Below is a small trained network, with its code and all its weights. Each question gives an input and a class and asks what happens when units are switched off, that is, made to give their printed mean instead of their output.

import numpy as np


def w(rows, s, z=0):
    codes = np.array(rows[::2]) - 128.0
    scale = np.full(codes.shape[1], s)
    scale[-1] = z or s
    return codes * scale


def norm(h):
    return h / np.sqrt((h * h).mean(-1, keepdims=True) + 1e-5)


def f(y):
    return y / 2 * (1 + np.tanh(0.7978845608 * (y + 0.044715 * y**3)))


def log_softmax(a):
    a = a - a.max(-1, keepdims=True)
    return a - np.log(np.exp(a).sum(-1, keepdims=True))


def net(x, mask):
    res = np.array(x, float).reshape(1, 6) / 4 @ E
    u = 0
    for l in range(4):
        y = f(norm(res) @ A[l][:, :-1].T + A[l][:, -1])
        res = res + np.where(mask[u : u + 9], y, B[l][:, -1]) @ B[l][:, :-1]
        u += 9
    return log_softmax(norm(res)[-1] @ U[:, :-1].T + U[:, -1])


A, B = {}, {}
E = w([
[130,129,125,125,127,127,127,128,128],'x0',
[134,52,142,81,127,255,42,159,73],'x1',
[107,147,107,73,210,94,85,164,132],'x2',
[167,81,87,122,136,53,60,67,92],'x3',
[220,109,213,47,159,134,130,84,196],'x4',
[196,187,142,185,112,134,98,169,117],'x5',
],0.0076)
A[0] = w([
[137,118,119,156,2,128,92,39,152,89],'L0N1',
[146,157,133,100,163,83,77,135,73,94],'L0N2',
[179,204,134,121,97,152,128,179,92,58],'L0N3',
[142,131,123,109,124,175,82,167,86,68],'L0N4',
[123,125,103,95,214,69,88,191,113,59],'L0N5',
[106,125,140,117,152,167,230,199,154,49],'L0N6',
[143,113,124,142,69,92,179,140,165,2],'L0N7',
[59,80,88,68,97,141,179,107,178,63],'L0N8',
[137,77,120,174,50,187,173,86,145,26],'L0N9',
],0.0083,0.003)
B[0] = w([
[132,57,125,167,255,154,171,194,138,254],'L0N1',
[139,114,157,184,131,186,199,113,110,202],'L0N2',
[137,123,153,171,170,141,90,110,111,184],'L0N3',
[123,141,182,85,122,67,125,140,115,212],'L0N4',
[110,41,123,161,218,129,130,180,180,251],'L0N5',
[205,138,47,134,178,189,139,103,80,249],'L0N6',
[138,204,129,69,143,86,164,187,131,176],'L0N7',
[140,149,240,228,144,131,52,75,71,231],'L0N8',
[97,121,169,99,163,100,145,241,160,230],'L0N9',
],0.0089,0.0028)
A[1] = w([
[82,123,214,164,119,106,78,126,134,115],'L1N1',
[75,196,109,45,136,254,187,129,107,69],'L1N2',
[139,147,162,216,154,168,142,154,129,52],'L1N3',
[62,94,167,93,122,123,193,69,102,62],'L1N4',
[200,161,134,185,88,113,86,177,161,4],'L1N5',
[77,127,66,143,113,115,129,179,68,117],'L1N6',
[196,110,140,57,139,134,154,109,159,111],'L1N7',
[123,81,159,73,62,154,103,169,83,60],'L1N8',
[114,213,97,162,123,84,193,56,147,60],'L1N9',
],0.0084,0.0027)
B[1] = w([
[162,187,87,152,89,55,85,76,136,172],'L1N1',
[191,157,82,167,121,159,154,113,105,214],'L1N2',
[145,138,131,108,173,121,78,59,149,252],'L1N3',
[110,189,168,244,158,126,49,114,115,143],'L1N4',
[62,149,199,191,170,163,95,64,116,153],'L1N5',
[157,99,120,156,28,188,143,86,255,195],'L1N6',
[118,116,61,217,18,161,117,177,196,226],'L1N7',
[176,105,168,65,135,38,141,191,85,186],'L1N8',
[171,119,184,53,82,55,83,199,63,239],'L1N9',
],0.0077,0.0038)
A[2] = w([
[160,105,163,168,98,96,144,186,106,197],'L2N1',
[20,167,82,140,113,148,99,132,74,202],'L2N2',
[97,157,103,142,98,105,140,153,115,124],'L2N3',
[78,156,47,61,184,131,67,130,150,5],'L2N4',
[158,54,58,94,143,73,137,81,104,204],'L2N5',
[126,116,81,113,2,157,88,108,240,17],'L2N6',
[130,163,106,113,139,72,168,109,162,75],'L2N7',
[108,117,110,62,84,189,97,131,82,78],'L2N8',
[170,228,140,138,108,125,53,132,143,252],'L2N9',
],0.0094,0.002)
B[2] = w([
[66,56,86,107,212,178,112,181,65,251],'L2N1',
[190,21,172,209,130,98,133,119,119,140],'L2N2',
[210,55,167,108,118,111,124,168,169,133],'L2N3',
[74,184,169,225,126,148,142,168,165,138],'L2N4',
[253,236,130,124,109,233,160,161,69,199],'L2N5',
[37,20,62,26,88,44,220,65,160,170],'L2N6',
[110,163,162,54,60,198,23,227,86,168],'L2N7',
[200,150,128,105,65,28,41,223,129,153],'L2N8',
[119,42,116,95,119,81,151,58,92,253],'L2N9',
],0.0069,0.005)
A[3] = w([
[164,123,118,166,129,148,100,5,127,209],'L3N1',
[111,111,137,99,113,150,67,144,122,86],'L3N2',
[165,72,75,112,165,146,149,154,134,194],'L3N3',
[116,190,116,150,121,101,176,122,106,120],'L3N4',
[169,111,185,64,146,159,105,80,202,9],'L3N5',
[177,162,100,120,93,180,132,132,82,173],'L3N6',
[98,147,115,158,193,161,131,176,207,120],'L3N7',
[130,119,128,161,165,135,131,97,74,147],'L3N8',
[137,106,164,126,116,154,95,153,111,178],'L3N9',
],0.011,0.0016)
B[3] = w([
[58,158,95,79,126,65,91,85,75,209],'L3N1',
[144,113,144,140,164,42,156,218,114,156],'L3N2',
[112,215,127,71,139,158,217,64,195,254],'L3N3',
[150,146,79,150,95,155,110,168,150,132],'L3N4',
[77,87,85,254,90,101,106,127,132,167],'L3N5',
[152,168,64,69,143,78,161,59,111,186],'L3N6',
[77,37,182,126,184,180,218,142,41,220],'L3N7',
[174,126,163,128,116,120,114,49,138,189],'L3N8',
[64,231,127,187,138,48,165,115,136,190],'L3N9',
],0.0081,0.0071)
U = w([
[184,143,147,76,102,74,105,248,115,133],'0',
[130,110,147,182,180,202,154,182,150,141],'1',
[111,123,114,83,143,94,154,106,119,255],'2',
[135,127,154,181,131,91,70,73,105,112],'3',
[185,175,62,112,127,166,151,72,126,99],'4',
[109,73,90,138,48,124,134,132,208,133],'5',
[109,141,167,83,91,191,80,128,135,67],'6',
[85,146,137,107,91,166,61,168,162,41],'7',
],0.015,0.009)

Each question gives the input, the list of numbers given to net, and the class t.
The units are the neurons (one row each of A and B). Each row of codes is followed by its name. A weight is (code - 128) times the scale printed after its matrix; where a second scale follows, it is the last column's (A, B and U).
mask holds one flag per neuron, layer by layer. A switched-off neuron (its flag False) gives its mean, the last column of its row in B, instead of its output. The means were averaged over made-up inputs and are rounded, as every weight is.
A unit's drop is (log p(t) with every unit on - log p(t) with that unit switched off) / (log p(t) with every unit on - log p(t) with every unit switched off).
The circuit of an input: a set's keep is (log p(t) with only the set's units on - log p(t) with every unit switched off) / (log p(t) with every unit on - log p(t) with every unit switched off). Starting from the 12 units with the biggest drops (on a tie, the unit counted first), units are removed one at a time, each time the one whose removal leaves the highest keep (on an exact tie, the one counted first), for as long as the keep stays at least 0.8.
circuit, biggest first: the units of the circuit, biggest drop first
unit that matters most: the unit with the biggest drop
top k neurons: the k neurons with the biggest drops, biggest first
input [2,-3,8,4,4,4], class 1: unit that matters most	L0N5
input [6,-8,-5,4,8,2], class 0: circuit, biggest first	L1N9, L2N7, L0N7
input [-8,-8,7,3,-2,5], class 0: circuit, biggest first	L1N9, L2N7
input [-2,6,6,-1,5,-8], class 3: circuit, biggest first	L0N8, L3N5, L2N1
input [1,8,6,-5,8,0], class 0: top 2 neurons	L2N8, L1N8
input [0,6,2,8,1,2], class 4: circuit, biggest first	L2N5, L3N3
input [8,6,4,-8,3,7], class 2: circuit, biggest first	L2N9, L3N6, L0N1
input [-1,-2,-7,-4,-8,-1], class 5: top 2 neurons	L1N6, L2N6
input [4,0,4,-8,6,1], class 4: top 2 neurons	L0N6, L1N2
input [1,6,7,5,-6,3], class 1: circuit, biggest first	L0N5, L0N2
input [8,-8,3,1,7,7], class 0: top 2 neurons	L1N9, L0N8
input [1,5,-4,-5,8,-3], class 5: circuit, biggest first	L1N7, L3N5
input [4,3,1,-4,-7,4], class 5: circuit, biggest first	L1N6, L2N6
input [3,-8,3,8,5,2], class 0: top 3 neurons	L2N7, L1N9, L0N6
input [3,-6,-3,-8,8,4], class 4: circuit, biggest first	L0N6, L0N5
input [5,-3,-8,8,5,4], class 1: unit that matters most	L0N1
input [-6,5,-2,-7,5,3], class 4: top 2 neurons	L1N2, L0N6
input [3,2,0,-6,-6,6], class 3: top 2 neurons	L0N3, L1N5
input [-3,-4,-2,-6,-8,-2], class 5: top 2 neurons	L1N6, L2N6
input [0,7,-1,4,-8,-2], class 5: circuit, biggest first	L1N6
